Below are the code and all the weights of a small trained network. Each question names an input and a target symbol and asks about switching units off, where a switched-off unit gives its printed mean instead of its output.

import numpy as np


def w(rows, s, z=0):
    codes = np.array(rows[::2]) - 128.0
    scale = np.full(codes.shape[1], s)
    scale[-1] = z or s
    return codes * scale


def f(y):
    return np.maximum(y, 0)


def softmax(a):
    e = np.exp(a - a.max(-1, keepdims=True))
    return e / e.sum(-1, keepdims=True)


def log_softmax(a):
    a = a - a.max(-1, keepdims=True)
    return a - np.log(np.exp(a).sum(-1, keepdims=True))


def net(x, mask):
    ids = ['Δαβγζθπτ'.index(c) for c in x.split()]
    T = len(ids)
    res = E[ids] + P[:T]
    u = 0
    for l in range(3):
        r = res
        for j in range(3):
            rows = slice(2 * j, 2 * j + 2)
            q, k, v = (r @ M[l][rows].T for M in (Q, K, V))
            z = softmax(np.where(np.tri(T) > 0, q @ k.T / 2**0.5, -1e9)) @ v
            o = O[l][rows]
            res = res + np.where(mask[u + j], z, o[:, -1]) @ o[:, :-1]
        u += 3
        y = f(res @ A[l][:, :-1].T + A[l][:, -1])
        res = res + np.where(mask[u : u + 8], y, B[l][:, -1]) @ B[l][:, :-1]
        u += 8
    return log_softmax(res[-1] @ U[:, :-1].T + U[:, -1])


Q, K, V, O, A, B = {}, {}, {}, {}, {}, {}
E = w([
[188,158,102,113],'Δ',
[156,250,142,191],'α',
[126,166,46,171],'β',
[228,117,111,131],'γ',
[158,182,160,35],'ζ',
[13,124,126,107],'θ',
[178,93,172,148],'π',
[214,165,68,113],'τ',
],0.019)
P = w([
[197,101,60,120],'0',
[154,163,168,1],'1',
[140,156,178,31],'2',
[131,153,166,41],'3',
[119,152,167,69],'4',
[99,154,155,77],'5',
[87,152,142,82],'6',
[60,159,154,109],'7',
[47,168,127,125],'8',
[42,170,120,142],'9',
[71,146,132,121],'10',
],0.0056)
Q[0] = w([
[219,65,117,124],'L0H1',
[138,201,141,114],'L0H1',
[173,137,58,130],'L0H2',
[189,99,90,112],'L0H2',
[4,169,84,199],'L0H3',
[85,126,152,184],'L0H3',
],0.016)
K[0] = w([
[221,194,170,168],'L0H1',
[103,88,90,172],'L0H1',
[63,149,78,184],'L0H2',
[47,99,108,124],'L0H2',
[253,46,154,29],'L0H3',
[199,117,123,39],'L0H3',
],0.013)
V[0] = w([
[110,216,142,49],'L0H1',
[229,219,255,87],'L0H1',
[45,174,142,125],'L0H2',
[121,124,114,158],'L0H2',
[184,114,207,138],'L0H3',
[142,26,118,61],'L0H3',
],0.0069)
O[0] = w([
[82,207,137,164,254],'L0H1',
[90,141,230,20,235],'L0H1',
[95,113,122,42,113],'L0H2',
[129,115,103,110,100],'L0H2',
[181,88,214,171,139],'L0H3',
[45,1,161,112,39],'L0H3',
],0.0053,0.0032)
A[0] = w([
[127,193,92,3,124],'L0N1',
[71,233,79,47,45],'L0N2',
[172,174,33,87,9],'L0N3',
[155,111,73,236,66],'L0N4',
[173,184,152,89,204],'L0N5',
[75,77,90,81,100],'L0N6',
[180,35,35,200,126],'L0N7',
[46,89,156,29,254],'L0N8',
],0.0073,0.0044)
B[0] = w([
[68,93,166,239,236],'L0N1',
[199,13,209,103,200],'L0N2',
[102,176,206,89,169],'L0N3',
[114,213,106,35,153],'L0N4',
[142,106,78,225,254],'L0N5',
[186,134,82,209,138],'L0N6',
[119,162,165,2,148],'L0N7',
[84,173,106,243,192],'L0N8',
],0.0063,0.0089)
Q[1] = w([
[208,115,128,109],'L1H1',
[45,91,213,164],'L1H1',
[77,173,73,81],'L1H2',
[161,177,95,200],'L1H2',
[170,204,128,254],'L1H3',
[232,227,149,155],'L1H3',
],0.011)
K[1] = w([
[180,162,135,74],'L1H1',
[13,46,44,84],'L1H1',
[120,88,147,72],'L1H2',
[76,139,45,134],'L1H2',
[68,251,56,125],'L1H3',
[106,150,15,171],'L1H3',
],0.013)
V[1] = w([
[175,127,61,122],'L1H1',
[153,170,255,128],'L1H1',
[74,41,117,101],'L1H2',
[149,34,158,100],'L1H2',
[203,160,63,24],'L1H3',
[91,91,115,32],'L1H3',
],0.0087)
O[1] = w([
[187,219,74,90,107],'L1H1',
[87,159,236,167,188],'L1H1',
[58,2,135,74,37],'L1H2',
[207,30,186,110,20],'L1H2',
[90,216,187,46,111],'L1H3',
[66,38,157,16,3],'L1H3',
],0.0059,0.0078)
A[1] = w([
[235,85,172,80,113],'L1N1',
[2,120,135,51,146],'L1N2',
[128,123,113,87,255],'L1N3',
[82,48,51,107,136],'L1N4',
[38,190,83,150,32],'L1N5',
[112,33,86,154,74],'L1N6',
[118,22,148,102,46],'L1N7',
[63,117,122,190,112],'L1N8',
],0.0085,0.0087)
B[1] = w([
[240,134,128,130,159],'L1N1',
[198,83,154,201,175],'L1N2',
[155,98,42,139,190],'L1N3',
[132,114,40,137,162],'L1N4',
[181,72,222,74,245],'L1N5',
[222,236,161,94,166],'L1N6',
[111,124,153,31,130],'L1N7',
[253,126,143,137,254],'L1N8',
],0.0066,0.007)
Q[2] = w([
[112,97,107,78],'L2H1',
[214,8,144,143],'L2H1',
[220,189,178,61],'L2H2',
[189,62,181,50],'L2H2',
[141,122,164,160],'L2H3',
[254,248,148,203],'L2H3',
],0.0086)
K[2] = w([
[81,114,131,93],'L2H1',
[125,120,97,141],'L2H1',
[109,102,139,148],'L2H2',
[102,160,176,189],'L2H2',
[95,155,122,101],'L2H3',
[149,170,148,4],'L2H3',
],0.018)
V[2] = w([
[90,60,239,204],'L2H1',
[137,244,127,166],'L2H1',
[163,121,34,101],'L2H2',
[174,34,138,102],'L2H2',
[217,213,70,69],'L2H3',
[189,71,254,94],'L2H3',
],0.0065)
O[2] = w([
[178,178,130,75,129],'L2H1',
[178,72,96,51,230],'L2H1',
[113,158,71,253,145],'L2H2',
[127,150,213,182,137],'L2H2',
[91,69,38,76,252],'L2H3',
[140,40,217,147,163],'L2H3',
],0.0065,0.024)
A[2] = w([
[14,107,171,94,105],'L2N1',
[42,230,141,49,88],'L2N2',
[35,183,142,168,89],'L2N3',
[214,136,94,187,69],'L2N4',
[96,61,207,167,145],'L2N5',
[166,183,151,156,199],'L2N6',
[137,109,53,123,1],'L2N7',
[144,168,254,97,154],'L2N8',
],0.0087,0.0095)
B[2] = w([
[179,70,133,166,135],'L2N1',
[123,180,251,193,149],'L2N2',
[151,97,149,29,132],'L2N3',
[108,110,244,126,249],'L2N4',
[52,163,97,70,171],'L2N5',
[61,109,128,108,205],'L2N6',
[107,114,255,119,162],'L2N7',
[105,172,49,122,172],'L2N8',
],0.0077,0.015)
U = w([
[182,146,52,112,135],'Δ',
[254,97,119,67,3],'α',
[118,91,129,33,61],'β',
[163,20,111,125,165],'γ',
[208,181,155,124,169],'ζ',
[134,149,59,157,139],'θ',
[86,96,179,82,50],'π',
[127,135,24,67,221],'τ',
],0.0062,0.0058)

Each question gives the input, a string of symbols that net reads in full, and the target symbol t.
The units are the heads (2 rows each of Q, K, V and O) and the neurons (one row each of A and B). Each row of codes is followed by its name. A weight is (code - 128) times the scale printed after its matrix; where a second scale follows, it is the last column's (O, A, B and U).
mask holds one flag per unit, layer by layer, with each layer's heads first. A switched-off unit (its flag False) gives its mean, the last column of its rows in O or B, instead of its output. The means were averaged over made-up inputs and are rounded, as every weight is.
A unit's drop is (log p(t) with every unit on - log p(t) with that unit switched off) / (log p(t) with every unit on - log p(t) with every unit switched off).
The circuit of an input: a set's keep is (log p(t) with only the set's units on - log p(t) with every unit switched off) / (log p(t) with every unit on - log p(t) with every unit switched off). Starting from the 12 units with the biggest drops (on a tie, the unit counted first), units are removed one at a time, each time the one whose removal leaves the highest keep (on an exact tie, the one counted first), for as long as the keep stays at least 0.8.
circuit, biggest first: the units of the circuit, biggest drop first
top k neurons: the k neurons with the biggest drops, biggest first
top k neurons in layer l: the k neurons of layer l with the biggest drops, biggest first
heads that matter: for each layer, one digit per head in row order, 1 if its drop is at least 0.15 and else 0, layers parted by /
input τ θ β, target τ: circuit, biggest first	(L2H3 L1H1 L1H2)
input ζ α Δ, target ζ: circuit, biggest first	(L2H3 L0H3 L1H2)
input ζ τ τ γ π α Δ, target ζ: circuit, biggest first	(L0H3 L2H3)
input π γ π γ γ γ γ γ α π, target ζ: heads that matter	011 / 001 / 000
input τ γ γ ζ, target τ: top 2 neurons	(L2N4 L0N5)
input γ θ ζ α, target γ: circuit, biggest first	(L1H3 L0N8)
input ζ β α ζ, target ζ: circuit, biggest first	(L2H3 L0H3 L1H1)
input γ θ ζ β Δ Δ α, target γ: top 3 neurons	(L1N1 L0N7 L0N8)
input τ γ ζ τ γ τ, target τ: top 3 neurons	(L2N4 L0N2 L1N5)
input ζ θ τ α γ π, target ζ: circuit, biggest first	(L1H2 L2H3)
input α γ γ γ π, target α: circuit, biggest first	(L2H1 L2H2 L0H3 L1H1)
input γ γ γ θ Δ, target γ: circuit, biggest first	(L1H3 L0N8 L1H2)
input π γ β α ζ θ γ τ Δ α τ, target ζ: circuit, biggest first	(L1H3 L0H3)
input θ Δ γ ζ θ γ θ γ γ, target θ: heads that matter	100 / 100 / 111
input π ζ γ ζ α, target π: top 3 neurons in layer 2	(L2N6 L2N5 L2N4)
input γ γ ζ, target γ: top 4 neurons	(L0N1 L0N8 L1N1 L1N5)
input π α α Δ θ ζ γ, target π: top 2 neurons	(L2N5 L0N8)
input τ π ζ τ Δ γ, target τ: top 3 neurons	(L0N2 L2N4 L1N5)
input π π α π τ, target π: top 2 neurons	(L2N6 L2N5)
input θ π ζ ζ, target θ: top 3 neurons	(L1N5 L1N4 L0N8)
input θ ζ Δ ζ π θ ζ, target γ: top neuron	(L0N2)
input β α ζ ζ β β α ζ β, target β: top 4 neurons	(L1N5 L0N4 L2N7 L0N2)
input θ α τ, target θ: heads that matter	100 / 100 / 010
input π ζ π α ζ ζ τ θ π, target π: heads that matter	101 / 011 / 011
input α γ Δ α Δ γ α τ θ θ, target α: top 3 neurons	(L1N8 L1N5 L0N5)
input β α β γ Δ, target β: top 3 neurons	(L0N4 L0N7 L0N1)
input β β γ Δ, target τ: top 3 neurons	(L2N4 L1N3 L1N2)
input Δ θ Δ θ α θ α γ β β ζ, target τ: top 3 neurons	(L2N4 L0N8 L0N1)
input β γ γ γ π, target τ: top 2 neurons	(L2N4 L1N3)
